Below is a small trained network, with its code and all its weights. Each question gives an input and a class and asks what happens when units are switched off, that is, made to give their printed mean instead of their output.

import numpy as np


def w(rows, s, z=0):
    codes = np.array(rows[::2]) - 128.0
    scale = np.full(codes.shape[1], s)
    scale[-1] = z or s
    return codes * scale


def f(y):
    return np.maximum(y, 0)


def log_softmax(a):
    a = a - a.max(-1, keepdims=True)
    return a - np.log(np.exp(a).sum(-1, keepdims=True))


def net(x, mask):
    res = np.array(x, float).reshape(1, 8) / 4 @ E
    y = f(res @ A[0][:, :-1].T + A[0][:, -1])
    res = res + np.where(mask, y, B[0][:, -1]) @ B[0][:, :-1]
    return log_softmax(res[-1] @ U[:, :-1].T + U[:, -1])


A, B = {}, {}
E = w([
[224,30,188,127,35,79,236,101],'x0',
[154,203,34,118,152,182,154,195],'x1',
[69,122,72,41,19,128,92,49],'x2',
[138,2,26,131,122,174,52,156],'x3',
[94,102,137,12,169,156,152,228],'x4',
[22,38,107,166,67,132,121,116],'x5',
[129,193,143,140,165,220,220,153],'x6',
[57,144,231,108,128,243,137,29],'x7',
],0.0088)
A[0] = w([
[106,126,107,180,151,185,122,113,131],'neuron 1',
[38,120,131,189,154,174,109,110,182],'neuron 2',
[147,133,93,183,74,68,103,165,254],'neuron 3',
[146,116,134,74,78,210,173,26,178],'neuron 4',
[132,136,191,126,128,147,107,93,101],'neuron 5',
[180,202,179,148,183,162,180,190,143],'neuron 6',
[167,171,136,152,167,143,160,204,198],'neuron 7',
[176,142,100,194,92,8,127,78,146],'neuron 8',
[50,207,94,84,117,95,152,65,134],'neuron 9',
[147,53,89,112,116,104,66,72,152],'neuron 10',
[119,82,142,142,159,87,167,237,152],'neuron 11',
[122,103,181,80,129,147,164,101,102],'neuron 12',
[169,116,6,100,105,138,148,199,164],'neuron 13',
[118,154,152,111,196,157,87,177,145],'neuron 14',
[173,127,105,193,116,50,147,125,164],'neuron 15',
],0.012,0.0044)
B[0] = w([
[77,122,90,157,129,129,122,150,172],'neuron 1',
[62,99,86,99,93,175,89,108,202],'neuron 2',
[153,139,119,20,143,171,109,150,201],'neuron 3',
[135,131,188,249,56,105,119,111,211],'neuron 4',
[113,131,139,178,143,148,117,114,172],'neuron 5',
[118,231,186,77,174,172,155,136,250],'neuron 6',
[160,180,133,42,174,157,101,144,226],'neuron 7',
[180,134,115,80,127,108,99,113,213],'neuron 8',
[130,143,81,81,48,120,145,54,198],'neuron 9',
[139,140,230,118,187,93,109,142,196],'neuron 10',
[186,97,137,39,89,79,151,108,206],'neuron 11',
[141,144,142,167,106,135,149,157,177],'neuron 12',
[56,102,197,128,216,227,11,207,226],'neuron 13',
[185,125,123,86,129,169,125,83,209],'neuron 14',
[159,145,104,20,113,160,123,102,194],'neuron 15',
],0.011,0.018)
U = w([
[90,215,146,206,134,185,178,101,2],'0',
[99,178,148,80,254,208,59,170,198],'1',
[108,178,161,170,173,126,233,189,46],'2',
[210,175,128,45,124,60,169,102,193],'3',
[132,75,173,226,118,110,103,126,190],'4',
[122,124,74,185,175,59,141,168,67],'5',
[73,97,51,113,88,174,72,98,126],'6',
[107,92,45,128,188,74,190,146,59],'7',
],0.0089,0.0038)

Each question gives the input, the list of numbers given to net, and the class t.
The units are the neurons (one row each of A and B). Each row of codes is followed by its name. A weight is (code - 128) times the scale printed after its matrix; where a second scale follows, it is the last column's (A, B and U).
mask holds one flag per neuron, in row order. A switched-off neuron (its flag False) gives its mean, the last column of its row in B, instead of its output. The means were averaged over made-up inputs and are rounded, as every weight is.
A unit's drop is (log p(t) with every unit on - log p(t) with that unit switched off) / (log p(t) with every unit on - log p(t) with every unit switched off).
The circuit of an input: a set's keep is (log p(t) with only the set's units on - log p(t) with every unit switched off) / (log p(t) with every unit on - log p(t) with every unit switched off). Starting from the 12 units with the biggest drops (on a tie, the unit counted first), units are removed one at a time, each time the one whose removal leaves the highest keep (on an exact tie, the one counted first), for as long as the keep stays at least 0.8.
circuit, biggest first: the units of the circuit, biggest drop first
most important unit: the unit with the biggest drop
top k neurons: the k neurons with the biggest drops, biggest first
drop of u: that unit's drop, to one decimal
input [-2,4,3,0,-8,4,-7,8], class 6: most important unit -> neuron 2
input [-6,-6,-1,3,-8,-6,-7,-2], class 3: top 3 neurons -> (neuron 13; neuron 8; neuron 6)
input [7,-8,-5,-8,4,5,-1,2], class 4: circuit, biggest first -> (neuron 7; neuron 3)
input [1,3,1,-3,-4,6,3,-2], class 6: circuit, biggest first -> (neuron 6; neuron 7)
input [-1,6,5,6,-4,-4,6,4], class 6: circuit, biggest first -> (neuron 6; neuron 4; neuron 10)
input [-3,0,5,-2,-2,7,-8,1], class 6: top 3 neurons -> (neuron 2; neuron 6; neuron 11)
input [3,6,-8,-4,-5,-7,-8,0], class 3: top 2 neurons -> (neuron 13; neuron 8)
input [-5,0,8,-4,-8,-5,7,-8], class 3: top 2 neurons -> (neuron 9; neuron 8)
input [0,-3,7,-2,-7,6,7,5], class 4: top 2 neurons -> (neuron 4; neuron 6)
input [-3,1,5,-8,8,6,-5,-2], class 3: top 2 neurons -> (neuron 13; neuron 2)
input [-7,-2,5,-2,-8,3,-7,-8], class 3: top 2 neurons -> (neuron 8; neuron 9)
input [4,2,4,0,-7,7,-2,3], class 4: top 2 neurons -> (neuron 4; neuron 10)
input [5,5,-4,-2,-7,4,-5,-2], class 3: drop of neuron 12 -> 0.0
input [-2,1,-4,-5,-2,8,-4,-4], class 3: drop of neuron 13 -> 0.3
input [3,-6,-4,3,5,-2,5,4], class 2: drop of neuron 15 -> 0.1
input [-1,-4,3,-6,-2,5,-1,6], class 0: most important unit -> neuron 4
